Here is a tiny trained network, its code and every weight. The questions are about switching its units off for an input and a class, where a switched-off unit gives its printed mean instead of its output.

import numpy as np


def w(rows, s, z=0):
    codes = np.array(rows[::2]) - 128.0
    scale = np.full(codes.shape[1], s)
    scale[-1] = z or s
    return codes * scale


def f(y):
    return np.maximum(y, 0)


def log_softmax(a):
    a = a - a.max(-1, keepdims=True)
    return a - np.log(np.exp(a).sum(-1, keepdims=True))


def net(x, mask):
    res = np.array(x, float).reshape(1, 8) / 4 @ E
    y = f(res @ A[0][:, :-1].T + A[0][:, -1])
    res = res + np.where(mask, y, B[0][:, -1]) @ B[0][:, :-1]
    return log_softmax(res[-1] @ U[:, :-1].T + U[:, -1])


A, B = {}, {}
E = w([
[128,131,134],'x0',
[142,74,3],'x1',
[207,254,79],'x2',
[130,125,130],'x3',
[129,128,123],'x4',
[5,207,76],'x5',
[131,127,126],'x6',
[129,128,129],'x7',
],0.0036)
A[0] = w([
[105,184,245,66],'n0',
[134,131,118,114],'n1',
[138,132,126,254],'n2',
[78,58,146,88],'n3',
[71,153,121,86],'n4',
[128,112,93,100],'n5',
[66,160,108,77],'n6',
[71,159,110,96],'n7',
[134,103,71,90],'n8',
[215,83,161,64],'n9',
[187,189,104,75],'n10',
[139,141,123,105],'n11',
[172,170,108,94],'n12',
[137,82,22,80],'n13',
[81,61,149,80],'n14',
[120,124,88,140],'n15',
[78,153,110,83],'n16',
[165,169,111,85],'n17',
[88,146,115,78],'n18',
[201,94,157,72],'n19',
[86,147,114,80],'n20',
[94,69,143,76],'n21',
[154,170,117,90],'n22',
],0.011,0.0052)
B[0] = w([
[199,69,216,175],'n0',
[133,134,133,130],'n1',
[3,55,105,255],'n2',
[121,210,151,165],'n3',
[155,137,78,146],'n4',
[149,111,148,139],'n5',
[164,128,71,149],'n6',
[158,130,75,153],'n7',
[160,104,169,149],'n8',
[178,121,38,172],'n9',
[122,215,153,158],'n10',
[129,144,130,131],'n11',
[122,188,149,152],'n12',
[192,86,206,177],'n13',
[123,211,146,160],'n14',
[132,101,152,158],'n15',
[157,125,83,144],'n16',
[124,185,143,145],'n17',
[153,123,91,136],'n18',
[166,124,55,162],'n19',
[155,124,89,138],'n20',
[131,199,134,151],'n21',
[120,175,146,143],'n22',
],0.047,0.0052)
U = w([
[214,136,29,87],'0',
[115,253,193,72],'1',
[85,106,143,252],'2',
[212,73,236,67],'3',
[75,109,132,157],'4',
[80,114,136,105],'5',
],0.0062,0.004)

Each question gives the input, the list of numbers given to net, and the class t.
The units are the neurons (one row each of A and B). Each row of codes is followed by its name. A weight is (code - 128) times the scale printed after its matrix; where a second scale follows, it is the last column's (A, B and U).
mask holds one flag per neuron, in row order. A switched-off neuron (its flag False) gives its mean, the last column of its row in B, instead of its output. The means were averaged over made-up inputs and are rounded, as every weight is.
A unit's drop is (log p(t) with every unit on - log p(t) with that unit switched off) / (log p(t) with every unit on - log p(t) with every unit switched off).
The circuit of an input: a set's keep is (log p(t) with only the set's units on - log p(t) with every unit switched off) / (log p(t) with every unit on - log p(t) with every unit switched off). Starting from the 12 units with the biggest drops (on a tie, the unit counted first), units are removed one at a time, each time the one whose removal leaves the highest keep (on an exact tie, the one counted first), for as long as the keep stays at least 0.8.
units of the circuit, in order: the units of the circuit, biggest drop first
k most important neurons: the k neurons with the biggest drops, biggest first
drop when u is switched off: that unit's drop, to one decimal
input [5,-4,-4,1,-1,-5,-3,8], class 0: 3 most important neurons	[n9 n19 n13]
input [-1,-1,-5,-8,-5,-7,2,-1], class 0: units of the circuit, in order	[n9]
input [8,8,-8,-8,4,1,3,-2], class 1: 4 most important neurons	[n3 n14 n21 n0]
input [-2,0,-8,4,1,6,-1,-6], class 1: units of the circuit, in order	[n3 n14]
input [6,3,-8,-5,-6,-7,5,6], class 1: 2 most important neurons	[n3 n14]
input [-2,-6,3,2,-6,-8,1,1], class 0: 2 most important neurons	[n9 n19]
input [-1,6,-6,7,-2,-6,-5,-3], class 0: 4 most important neurons	[n9 n19 n0 n10]
input [-3,7,-4,2,6,4,6,-1], class 3: 2 most important neurons	[n13 n8]
input [0,-2,7,-1,7,0,-3,-7], class 1: units of the circuit, in order	[n10 n12]
input [-6,7,-7,1,7,-4,7,-7], class 1: 3 most important neurons	[n3 n14 n21]
input [-6,4,8,3,-3,-4,-3,-2], class 1: 2 most important neurons	[n10 n12]
input [2,6,8,-1,0,8,0,-1], class 0: 2 most important neurons	[n6 n7]
input [2,-8,6,8,2,7,6,-3], class 3: 3 most important neurons	[n0 n9 n19]
input [2,6,1,5,4,0,-5,-3], class 3: most important neuron	[n13]
input [-1,1,1,-5,4,-7,-6,3], class 0: 2 most important neurons	[n9 n19]
input [-5,4,-6,3,-3,-2,-6,-3], class 1: 2 most important neurons	[n3 n14]
input [8,5,8,-2,6,-5,-4,0], class 1: 2 most important neurons	[n10 n12]
input [7,-8,0,-4,0,-8,7,4], class 0: 3 most important neurons	[n9 n19 n13]
input [6,-8,-3,8,3,-3,6,0], class 3: drop when n0 is switched off	1.7
input [-3,6,7,7,1,0,2,-8], class 1: drop when n0 is switched off	0.2
input [-6,3,5,0,4,6,-5,-6], class 0: drop when n1 is switched off	0.0
input [1,-1,-2,-5,4,5,-4,6], class 0: drop when n2 is switched off	0.2
input [0,6,0,-7,-4,-4,-4,3], class 3: units of the circuit, in order	[n13]
